Below is a small trained network, with its code and all its weights. Each question gives an input and a target symbol and asks what happens when units are switched off, that is, made to give their printed mean instead of their output.

import numpy as np


def w(rows, s, z=0):
    codes = np.array(rows[::2]) - 128.0
    scale = np.full(codes.shape[1], s)
    scale[-1] = z or s
    return codes * scale


def norm(h):
    return h / np.sqrt((h * h).mean(-1, keepdims=True) + 1e-5)


def f(y):
    return y / 2 * (1 + np.tanh(0.7978845608 * (y + 0.044715 * y**3)))


def softmax(a):
    e = np.exp(a - a.max(-1, keepdims=True))
    return e / e.sum(-1, keepdims=True)


def log_softmax(a):
    a = a - a.max(-1, keepdims=True)
    return a - np.log(np.exp(a).sum(-1, keepdims=True))


def net(x, mask):
    ids = ['θμπσψω'.index(c) for c in x.split()]
    T = len(ids)
    res = E[ids] + P[:T]
    u = 0
    for l in range(2):
        q, k, v = (norm(res) @ M[l].T for M in (Q, K, V))
        z = softmax(np.where(np.tri(T) > 0, q @ k.T / 3**0.5, -1e9)) @ v
        res = res + np.where(mask[u], z, O[l][:, -1]) @ O[l][:, :-1]
        u += 1
        y = f(norm(res) @ A[l][:, :-1].T + A[l][:, -1])
        res = res + np.where(mask[u : u + 4], y, B[l][:, -1]) @ B[l][:, :-1]
        u += 4
    return log_softmax(norm(res)[-1] @ U[:, :-1].T + U[:, -1])


Q, K, V, O, A, B = {}, {}, {}, {}, {}, {}
E = w([
[109,178,132,189,254,147,116],'θ',
[174,182,79,40,132,135,187],'μ',
[93,140,115,138,161,70,127],'π',
[183,38,185,121,166,112,53],'σ',
[158,63,117,94,139,123,227],'ψ',
[93,170,182,83,80,206,118],'ω',
],0.0097)
P = w([
[72,164,3,233,178,214,84],'0',
[71,108,64,140,138,171,116],'1',
[105,183,80,176,137,169,79],'2',
[72,135,109,106,110,83,157],'3',
[131,171,111,131,139,115,132],'4',
[169,157,138,122,149,89,177],'5',
[189,176,138,114,150,110,169],'6',
[208,162,146,74,133,103,188],'7',
[232,175,144,102,149,151,181],'8',
],0.0039)
Q[0] = w([
[147,155,53,190,192,43,122],'L0H0',
[87,195,147,254,149,216,48],'L0H0',
[26,92,162,154,108,181,116],'L0H0',
],0.0044)
K[0] = w([
[254,161,141,190,147,87,86],'L0H0',
[136,140,112,208,135,168,137],'L0H0',
[90,60,121,167,169,236,97],'L0H0',
],0.0045)
V[0] = w([
[158,2,225,143,180,21,197],'L0H0',
[178,152,99,54,184,120,108],'L0H0',
[74,78,174,89,155,196,204],'L0H0',
],0.0033)
O[0] = w([
[75,159,109,80,136,133,113,169],'L0H0',
[182,164,156,110,192,166,2,226],'L0H0',
[88,194,162,186,149,130,51,252],'L0H0',
],0.0069,0.0014)
A[0] = w([
[113,105,189,150,150,100,1,225],'L0N0',
[125,96,95,121,74,222,134,254],'L0N1',
[203,127,194,148,130,126,122,157],'L0N2',
[114,141,132,136,157,183,80,226],'L0N3',
],0.005,0.00075)
B[0] = w([
[233,68,212,29,168,20,80,246],'L0N0',
[130,99,180,197,132,26,183,163],'L0N1',
[106,215,190,96,182,86,207,165],'L0N2',
[108,89,103,97,138,3,27,210],'L0N3',
],0.0045,0.0014)
Q[1] = w([
[142,82,163,137,161,124,165],'L1H0',
[98,52,103,240,92,150,1],'L1H0',
[122,209,28,65,163,98,68],'L1H0',
],0.006)
K[1] = w([
[127,138,163,2,175,73,76],'L1H0',
[70,67,81,238,104,197,102],'L1H0',
[153,141,150,235,152,127,154],'L1H0',
],0.0049)
V[1] = w([
[198,70,91,120,198,178,253],'L1H0',
[126,220,23,97,23,130,105],'L1H0',
[89,236,110,197,174,98,117],'L1H0',
],0.0036)
O[1] = w([
[196,157,138,214,48,77,121,253],'L1H0',
[96,153,6,5,71,142,116,47],'L1H0',
[104,162,172,1,21,213,58,213],'L1H0',
],0.0058,0.0024)
A[1] = w([
[182,99,251,65,3,132,220,4],'L1N0',
[113,180,236,139,131,73,82,163],'L1N1',
[130,195,134,106,150,81,163,77],'L1N2',
[55,224,97,120,57,96,148,134],'L1N3',
],0.0045,0.0017)
B[1] = w([
[81,186,105,153,176,116,107,198],'L1N0',
[111,99,111,121,98,186,254,252],'L1N1',
[141,83,137,216,186,202,41,169],'L1N2',
[227,62,95,174,161,174,163,157],'L1N3',
],0.006,0.0031)
U = w([
[71,135,186,108,44,187,158,163],'θ',
[157,77,180,107,113,55,85,158],'μ',
[186,121,9,98,113,191,106,145],'π',
[49,203,120,190,190,113,58,124],'σ',
[168,158,136,254,73,67,180,203],'ψ',
[67,152,94,83,153,120,159,7],'ω',
],0.0053,0.0018)

Each question gives the input, a string of symbols that net reads in full, and the target symbol t.
The units are the heads (3 rows each of Q, K, V and O) and the neurons (one row each of A and B). Each row of codes is followed by its name. A weight is (code - 128) times the scale printed after its matrix; where a second scale follows, it is the last column's (O, A, B and U).
mask holds one flag per unit, layer by layer, with each layer's heads first. A switched-off unit (its flag False) gives its mean, the last column of its rows in O or B, instead of its output. The means were averaged over made-up inputs and are rounded, as every weight is.
A unit's drop is (log p(t) with every unit on - log p(t) with that unit switched off) / (log p(t) with every unit on - log p(t) with every unit switched off).
The circuit of an input: a set's keep is (log p(t) with only the set's units on - log p(t) with every unit switched off) / (log p(t) with every unit on - log p(t) with every unit switched off). Starting from all 10 units, units are removed one at a time, each time the one whose removal leaves the highest keep (on an exact tie, the one counted first), for as long as the keep stays at least 0.8.
circuit, biggest first: the units of the circuit, biggest drop first
top k neurons: the k neurons with the biggest drops, biggest first
k most important neurons of layer l: the k neurons of layer l with the biggest drops, biggest first
drop of u: that unit's drop, to one decimal
input π ψ ω ψ ψ ψ ψ ψ ω, target ψ: circuit, biggest first	[L1H0]
input ψ π ψ, target ω: top 2 neurons	[L0N0; L1N1]
input μ π π, target μ: 2 most important neurons of layer 0	[L0N0; L0N2]
input ψ θ ψ, target σ: circuit, biggest first	[L1N0; L0N0; L0H0; L1H0]
input ψ μ ω μ ψ, target π: circuit, biggest first	[L1H0; L0N0]
input ψ θ π θ ψ, target σ: top 3 neurons	[L1N0; L0N0; L1N1]
input ψ ψ μ ψ, target π: top 3 neurons	[L0N0; L1N3; L1N1]
input ψ ψ π θ π π ψ, target ω: top 3 neurons	[L1N0; L0N0; L1N1]
input π θ π θ π, target π: top 3 neurons	[L1N3; L0N1; L0N0]
input ψ ψ ψ π, target ψ: 2 most important neurons of layer 1	[L1N3; L1N1]
input ψ ψ π, target ψ: 2 most important neurons of layer 1	[L1N1; L1N0]
input μ ψ ω ψ ω θ θ π, target θ: 2 most important neurons of layer 1	[L1N1; L1N0]
input ω θ ψ μ θ θ π, target θ: drop of L1H0	0.6
input π ψ θ π π π π, target π: drop of L1N3	0.3
input μ ω π, target μ: drop of L1H0	0.2
input ω ω π, target ω: most important neuron of layer 1	[L1N2]
